Below are the code and all the weights of a small trained network. Each question names an input and a class and asks about switching units off, where a switched-off unit gives its printed mean instead of its output.

import numpy as np


def w(rows, s, z=0):
    codes = np.array(rows[::2]) - 128.0
    scale = np.full(codes.shape[1], s)
    scale[-1] = z or s
    return codes * scale


def norm(h):
    return h / np.sqrt((h * h).mean(-1, keepdims=True) + 1e-5)


def f(y):
    return np.maximum(y, 0)


def log_softmax(a):
    a = a - a.max(-1, keepdims=True)
    return a - np.log(np.exp(a).sum(-1, keepdims=True))


def net(x, mask):
    res = np.array(x, float).reshape(1, 7) / 4 @ E
    u = 0
    for l in range(2):
        y = f(norm(res) @ A[l][:, :-1].T + A[l][:, -1])
        res = res + np.where(mask[u : u + 14], y, B[l][:, -1]) @ B[l][:, :-1]
        u += 14
    return log_softmax(norm(res)[-1] @ U[:, :-1].T + U[:, -1])


A, B = {}, {}
E = w([
[129,125,125,129,129],'x0',
[129,129,129,128,129],'x1',
[129,125,127,130,131],'x2',
[88,161,171,238,158],'x3',
[202,172,165,94,244],'x4',
[124,129,130,124,126],'x5',
[255,148,170,167,38],'x6',
],0.005)
A[0] = w([
[141,123,117,154,50,73],'L0N1',
[230,125,179,143,130,59],'L0N2',
[111,98,70,20,150,73],'L0N3',
[2,45,65,142,117,180],'L0N4',
[74,146,102,92,204,135],'L0N5',
[166,110,137,118,102,85],'L0N6',
[75,164,104,74,233,117],'L0N7',
[5,77,55,135,89,152],'L0N8',
[151,99,64,58,163,3],'L0N9',
[94,136,178,189,173,65],'L0N10',
[102,132,109,161,4,113],'L0N11',
[101,162,143,249,126,145],'L0N12',
[70,145,148,164,176,54],'L0N13',
[125,38,110,80,68,111],'L0N14',
],0.0064,0.0029)
B[0] = w([
[72,65,98,137,182,173],'L0N1',
[90,220,101,73,62,176],'L0N2',
[160,110,223,92,51,199],'L0N3',
[231,255,184,107,99,254],'L0N4',
[104,61,82,166,169,213],'L0N5',
[135,150,84,138,189,149],'L0N6',
[138,24,158,138,114,230],'L0N7',
[229,237,156,94,103,243],'L0N8',
[161,109,228,130,71,163],'L0N9',
[121,161,18,153,189,165],'L0N10',
[56,6,104,128,186,214],'L0N11',
[65,113,245,186,117,198],'L0N12',
[150,144,55,167,198,166],'L0N13',
[135,159,38,100,170,190],'L0N14',
],0.0047,0.0056)
A[1] = w([
[139,160,158,183,159,149],'L1N1',
[78,138,144,216,125,95],'L1N2',
[170,120,99,112,89,157],'L1N3',
[151,132,150,139,116,130],'L1N4',
[149,181,133,125,129,112],'L1N5',
[147,2,55,84,110,130],'L1N6',
[150,162,117,86,157,170],'L1N7',
[157,146,125,92,110,8],'L1N8',
[146,139,85,84,87,180],'L1N9',
[111,227,131,151,123,4],'L1N10',
[75,51,142,188,157,193],'L1N11',
[127,52,114,92,73,97],'L1N12',
[121,66,121,165,70,145],'L1N13',
[110,22,205,108,137,55],'L1N14',
],0.0084,0.0036)
B[1] = w([
[60,141,91,188,120,218],'L1N1',
[201,101,157,40,86,208],'L1N2',
[107,136,75,97,171,218],'L1N3',
[74,135,117,119,117,163],'L1N4',
[121,153,129,123,106,186],'L1N5',
[106,156,180,225,235,252],'L1N6',
[105,81,137,120,47,217],'L1N7',
[127,135,104,83,103,158],'L1N8',
[146,102,46,93,171,238],'L1N9',
[130,164,208,204,154,175],'L1N10',
[139,91,28,46,78,236],'L1N11',
[97,156,123,188,163,209],'L1N12',
[64,68,104,128,130,191],'L1N13',
[180,144,253,158,106,197],'L1N14',
],0.0065,0.0046)
U = w([
[189,177,82,12,80,161],'0',
[82,75,41,173,204,205],'1',
[103,229,178,215,93,192],'2',
[76,32,146,149,6,18],'3',
[166,58,249,103,169,5],'4',
],0.014,0.0016)

Each question gives the input, the list of numbers given to net, and the class t.
The units are the neurons (one row each of A and B). Each row of codes is followed by its name. A weight is (code - 128) times the scale printed after its matrix; where a second scale follows, it is the last column's (A, B and U).
mask holds one flag per neuron, layer by layer. A switched-off neuron (its flag False) gives its mean, the last column of its row in B, instead of its output. The means were averaged over made-up inputs and are rounded, as every weight is.
A unit's drop is (log p(t) with every unit on - log p(t) with that unit switched off) / (log p(t) with every unit on - log p(t) with every unit switched off).
The circuit of an input: a set's keep is (log p(t) with only the set's units on - log p(t) with every unit switched off) / (log p(t) with every unit on - log p(t) with every unit switched off). Starting from the 12 units with the biggest drops (on a tie, the unit counted first), units are removed one at a time, each time the one whose removal leaves the highest keep (on an exact tie, the one counted first), for as long as the keep stays at least 0.8.
units of the circuit, in order: the units of the circuit, biggest drop first
most important unit: the unit with the biggest drop
top k neurons: the k neurons with the biggest drops, biggest first
k most important neurons of layer l: the k neurons of layer l with the biggest drops, biggest first
drop when u is switched off: that unit's drop, to one decimal
input [-1,0,6,-4,-7,-7,-7], class 0: most important unit : L0N4
input [-6,1,-4,-6,0,0,2], class 1: top 3 neurons : L0N4, L0N8, L1N6
input [-7,0,-7,-3,-6,-7,1], class 1: units of the circuit, in order : L0N11, L1N6
input [2,-8,-3,-1,7,2,-7], class 4: units of the circuit, in order : L1N14, L0N7, L0N3
input [-6,8,-8,8,-2,7,-8], class 2: units of the circuit, in order : L0N4, L0N8
input [-7,3,8,0,0,1,0], class 0: units of the circuit, in order : L0N4, L1N11
input [-5,8,5,6,1,-2,0], class 1: top 4 neurons : L0N4, L0N10, L0N8, L1N11
input [7,3,4,0,0,5,-4], class 0: top 2 neurons : L0N4, L0N8
input [-7,0,-4,-8,-2,-1,2], class 1: top 2 neurons : L0N4, L1N6
input [7,1,3,-8,-7,1,-1], class 0: top 2 neurons : L0N8, L0N4
input [2,5,-2,7,-3,0,2], class 3: 2 most important neurons of layer 1 : L1N2, L1N11
input [-2,0,7,-2,1,7,-3], class 4: 2 most important neurons of layer 0 : L0N7, L0N5
input [-6,6,-5,2,-5,-2,0], class 2: top 3 neurons : L0N4, L0N8, L0N7
input [-2,-2,4,-4,-7,3,-1], class 0: units of the circuit, in order : L0N8
input [-7,-6,8,-8,2,8,0], class 4: 4 most important neurons of layer 0 : L0N4, L0N8, L0N3, L0N9
input [1,2,6,0,5,-5,4], class 0: top 2 neurons : L0N12, L1N6
input [-4,-8,5,6,-3,7,1], class 3: 2 most important neurons of layer 0 : L0N11, L0N12
input [7,6,-4,-8,0,0,1], class 1: 3 most important neurons of layer 0 : L0N4, L0N8, L0N14
input [-7,-5,1,-7,3,8,0], class 4: 2 most important neurons of layer 0 : L0N4, L0N8
input [7,2,6,-2,8,7,-7], class 4: most important unit : L1N14
input [-5,6,-5,2,-8,-6,0], class 2: 2 most important neurons of layer 1 : L1N11, L1N10
input [4,-5,-4,2,0,2,6], class 3: top 2 neurons : L0N4, L0N8
input [-3,2,-2,-5,2,4,-8], class 4: top 2 neurons : L0N7, L0N5
input [-2,-6,1,5,-1,7,-4], class 2: drop when L0N4 is switched off : 0.2
